Below is a small trained network, with its code and all its weights. Each question gives an input and a target symbol and asks what happens when units are switched off, that is, made to give their printed mean instead of their output.

import numpy as np


def w(rows, s, z=0):
    codes = np.array(rows[::2]) - 128.0
    scale = np.full(codes.shape[1], s)
    scale[-1] = z or s
    return codes * scale


def f(y):
    return np.maximum(y, 0)


def softmax(a):
    e = np.exp(a - a.max(-1, keepdims=True))
    return e / e.sum(-1, keepdims=True)


def log_softmax(a):
    a = a - a.max(-1, keepdims=True)
    return a - np.log(np.exp(a).sum(-1, keepdims=True))


def net(x, mask):
    ids = ['βγδλμπτψ'.index(c) for c in x.split()]
    T = len(ids)
    res = E[ids] + P[:T]
    u = 0
    for l in range(3):
        q, k, v = (res @ M[l].T for M in (Q, K, V))
        z = softmax(np.where(np.tri(T) > 0, q @ k.T / 2**0.5, -1e9)) @ v
        res = res + np.where(mask[u], z, O[l][:, -1]) @ O[l][:, :-1]
        u += 1
        y = f(res @ A[l][:, :-1].T + A[l][:, -1])
        res = res + np.where(mask[u : u + 4], y, B[l][:, -1]) @ B[l][:, :-1]
        u += 4
    return log_softmax(res[-1] @ U[:, :-1].T + U[:, -1])


Q, K, V, O, A, B = {}, {}, {}, {}, {}, {}
E = w([
[173,172,112,145,171,82,184,148,113,167,203,90],'β',
[98,142,175,179,114,140,191,179,123,126,120,164],'γ',
[110,125,124,131,116,68,179,55,99,87,169,117],'δ',
[119,126,211,146,170,140,126,117,96,108,141,197],'λ',
[101,66,93,115,137,100,209,63,152,182,132,52],'μ',
[99,81,135,128,80,160,196,44,150,36,146,106],'π',
[130,172,129,53,123,71,88,78,98,210,9,134],'τ',
[127,154,124,145,132,249,31,164,102,62,150,101],'ψ',
],0.022)
P = w([
[99,176,210,128,88,119,87,121,170,254,168,208],'0',
[90,116,154,125,98,155,101,148,125,144,185,195],'1',
[78,49,117,139,124,175,110,153,157,122,160,176],'2',
[116,110,117,102,135,141,117,118,93,124,124,94],'3',
[188,157,114,67,143,129,114,96,46,152,115,44],'4',
[136,52,97,159,170,174,144,85,120,136,123,132],'5',
[190,174,55,112,157,161,157,51,50,163,172,106],'6',
],0.0091)
Q[0] = w([
[84,55,125,146,88,239,157,82,107,222,127,29],'0.h1',
[160,114,47,130,140,164,20,96,104,1,91,170],'0.h1',
],0.0055)
K[0] = w([
[87,101,169,54,163,128,159,43,152,122,143,32],'0.h1',
[121,141,254,185,103,99,169,187,148,134,190,218],'0.h1',
],0.0073)
V[0] = w([
[122,55,101,93,134,60,4,178,69,197,106,152],'0.h1',
[151,192,177,137,129,60,137,169,229,5,145,102],'0.h1',
],0.0041)
O[0] = w([
[26,80,35,169,129,29,167,195,214,90,138,50,36],'0.h1',
[221,159,91,235,76,78,201,85,216,198,2,94,2],'0.h1',
],0.0079,0.0031)
A[0] = w([
[73,117,133,111,12,165,190,177,33,75,24,186,136],'0.n1',
[163,186,162,160,194,144,110,236,143,253,105,219,120],'0.n2',
[164,100,33,148,217,117,55,172,74,75,169,184,247],'0.n3',
[93,109,168,210,15,105,179,116,92,238,83,115,134],'0.n4',
],0.0044,0.0013)
B[0] = w([
[120,160,49,86,160,113,129,155,165,206,163,108,232],'0.n1',
[127,138,112,122,115,88,81,126,191,92,182,116,218],'0.n2',
[119,121,152,162,114,114,147,144,79,113,141,162,254],'0.n3',
[72,250,140,94,197,163,182,138,102,116,141,84,190],'0.n4',
],0.013,0.003)
Q[1] = w([
[145,176,91,125,255,138,159,117,147,124,112,139],'1.h1',
[96,133,107,98,143,121,153,62,136,116,85,114],'1.h1',
],0.0066)
K[1] = w([
[254,6,78,96,213,129,45,86,94,89,62,104],'1.h1',
[124,105,76,106,80,107,227,119,131,156,118,163],'1.h1',
],0.0046)
V[1] = w([
[122,168,131,176,135,65,184,164,55,42,2,110],'1.h1',
[78,123,66,89,25,88,198,51,93,167,149,168],'1.h1',
],0.0052)
O[1] = w([
[70,55,99,116,158,200,139,162,238,120,74,120,1],'1.h1',
[156,63,174,185,8,131,90,97,115,161,92,98,208],'1.h1',
],0.015,0.007)
A[1] = w([
[134,140,168,68,72,138,137,148,2,47,114,185,255],'1.n1',
[210,125,34,101,179,120,156,172,129,32,78,117,72],'1.n2',
[151,49,2,117,56,85,43,81,78,157,22,118,64],'1.n3',
[112,68,95,69,86,159,148,112,198,140,176,84,73],'1.n4',
],0.006,0.0017)
B[1] = w([
[38,92,152,123,158,140,187,168,145,109,89,114,251],'1.n1',
[137,245,169,180,189,105,177,115,128,153,17,185,132],'1.n2',
[113,77,106,139,150,134,240,126,184,151,181,184,184],'1.n3',
[70,233,156,65,85,141,123,93,101,122,38,111,137],'1.n4',
],0.011,0.017)
Q[2] = w([
[137,184,192,182,138,188,146,254,110,212,104,162],'2.h1',
[203,95,180,58,227,119,84,166,165,218,105,183],'2.h1',
],0.006)
K[2] = w([
[123,112,182,158,199,134,3,233,136,141,68,155],'2.h1',
[53,130,172,83,141,30,59,179,144,175,71,116],'2.h1',
],0.0057)
V[2] = w([
[166,161,109,143,71,185,115,129,70,2,84,50],'2.h1',
[118,101,104,84,108,203,219,196,156,82,117,64],'2.h1',
],0.0053)
O[2] = w([
[79,140,206,107,155,1,134,104,132,173,159,129,21],'2.h1',
[161,131,114,139,138,156,110,163,132,160,142,130,255],'2.h1',
],0.0097,0.0036)
A[2] = w([
[152,126,78,206,127,48,151,221,154,134,126,83,72],'2.n1',
[85,136,71,1,80,125,115,64,194,197,103,160,161],'2.n2',
[215,122,65,176,65,132,149,74,157,120,222,91,56],'2.n3',
[189,217,41,48,70,106,33,127,134,57,147,149,4],'2.n4',
],0.0066,0.0017)
B[2] = w([
[83,95,17,155,121,153,90,120,170,219,97,75,163],'2.n1',
[89,138,216,152,106,70,124,119,88,62,175,102,255],'2.n2',
[181,74,169,161,153,157,106,119,153,202,45,172,254],'2.n3',
[119,186,159,243,89,170,115,10,73,120,133,96,142],'2.n4',
],0.012,0.0042)
U = w([
[125,62,205,91,78,72,75,120,104,87,243,71,216],'β',
[191,126,96,119,189,237,255,102,127,139,28,153,125],'γ',
[184,127,129,100,109,149,109,140,173,195,134,126,205],'δ',
[112,124,101,81,165,99,136,78,202,204,170,126,59],'λ',
[169,158,96,126,106,189,171,106,141,134,153,105,3],'μ',
[107,99,81,145,120,133,97,112,150,165,129,79,104],'π',
[236,139,152,99,81,113,145,182,131,172,151,122,130],'τ',
[191,121,140,158,122,121,112,108,128,141,144,108,8],'ψ',
],0.0056,0.0037)

Each question gives the input, a string of symbols that net reads in full, and the target symbol t.
The units are the heads (2 rows each of Q, K, V and O) and the neurons (one row each of A and B). Each row of codes is followed by its name. A weight is (code - 128) times the scale printed after its matrix; where a second scale follows, it is the last column's (O, A, B and U).
mask holds one flag per unit, layer by layer, with each layer's heads first. A switched-off unit (its flag False) gives its mean, the last column of its rows in O or B, instead of its output. The means were averaged over made-up inputs and are rounded, as every weight is.
A unit's drop is (log p(t) with every unit on - log p(t) with that unit switched off) / (log p(t) with every unit on - log p(t) with every unit switched off).
The circuit of an input: a set's keep is (log p(t) with only the set's units on - log p(t) with every unit switched off) / (log p(t) with every unit on - log p(t) with every unit switched off). Starting from the 12 units with the biggest drops (on a tie, the unit counted first), units are removed one at a time, each time the one whose removal leaves the highest keep (on an exact tie, the one counted first), for as long as the keep stays at least 0.8.
units of the circuit, in order: the units of the circuit, biggest drop first
unit that matters most: the unit with the biggest drop
top k neurons: the k neurons with the biggest drops, biggest first
top k neurons in layer l: the k neurons of layer l with the biggest drops, biggest first
input β δ δ, target γ: top 2 neurons -> (2.n3; 2.n2)
input γ μ μ γ μ, target γ: top 3 neurons -> (1.n3; 2.n3; 0.n2)
input μ β μ δ τ τ β, target π: units of the circuit, in order -> (0.h1; 2.n1)
input ψ τ τ, target γ: units of the circuit, in order -> (2.h1; 1.h1)
input μ π τ π, target γ: top 3 neurons in layer 0 -> (0.n1; 0.n4; 0.n2)
input μ δ μ μ μ β, target β: top 2 neurons -> (0.n3; 1.n3)
input ψ ψ λ λ β, target γ: units of the circuit, in order -> (1.h1)
input ψ λ λ δ β, target γ: units of the circuit, in order -> (1.h1; 2.h1)
input γ π β τ β, target π: units of the circuit, in order -> (2.n1; 0.h1)
input μ μ γ μ, target γ: top 2 neurons -> (1.n3; 2.n3)
input δ γ γ, target δ: top 2 neurons in layer 1 -> (1.n1; 1.n3)
input τ λ γ, target π: units of the circuit, in order -> (0.h1; 2.n1)
input τ δ δ ψ ψ β, target λ: units of the circuit, in order -> (1.n3; 2.h1; 1.h1)
input τ β τ τ, target γ: units of the circuit, in order -> (2.h1)
input δ γ δ μ δ, target γ: units of the circuit, in order -> (1.h1; 1.n3; 2.h1; 2.n3)
input δ τ ψ τ π γ, target λ: top 2 neurons in layer 0 -> (0.n1; 0.n4)
input δ ψ π π π, target γ: top 3 neurons -> (1.n3; 2.n3; 0.n1)
input γ δ τ, target β: top 2 neurons -> (2.n2; 0.n2)
input γ ψ β τ δ μ, target β: top 3 neurons -> (1.n4; 2.n2; 0.n1)
input π π β δ τ π μ, target β: units of the circuit, in order -> (0.h1; 2.n2)
input λ δ ψ β, target λ: top 2 neurons -> (1.n3; 2.n1)
input τ δ ψ μ μ γ, target β: top 4 neurons -> (1.n3; 2.n3; 0.n4; 1.n2)
input ψ λ ψ, target γ: top 2 neurons in layer 1 -> (1.n2; 1.n1)
input μ π ψ μ δ μ γ, target β: unit that matters most -> 0.h1
input π λ γ γ λ τ, target β: top 2 neurons -> (2.n2; 1.n1)
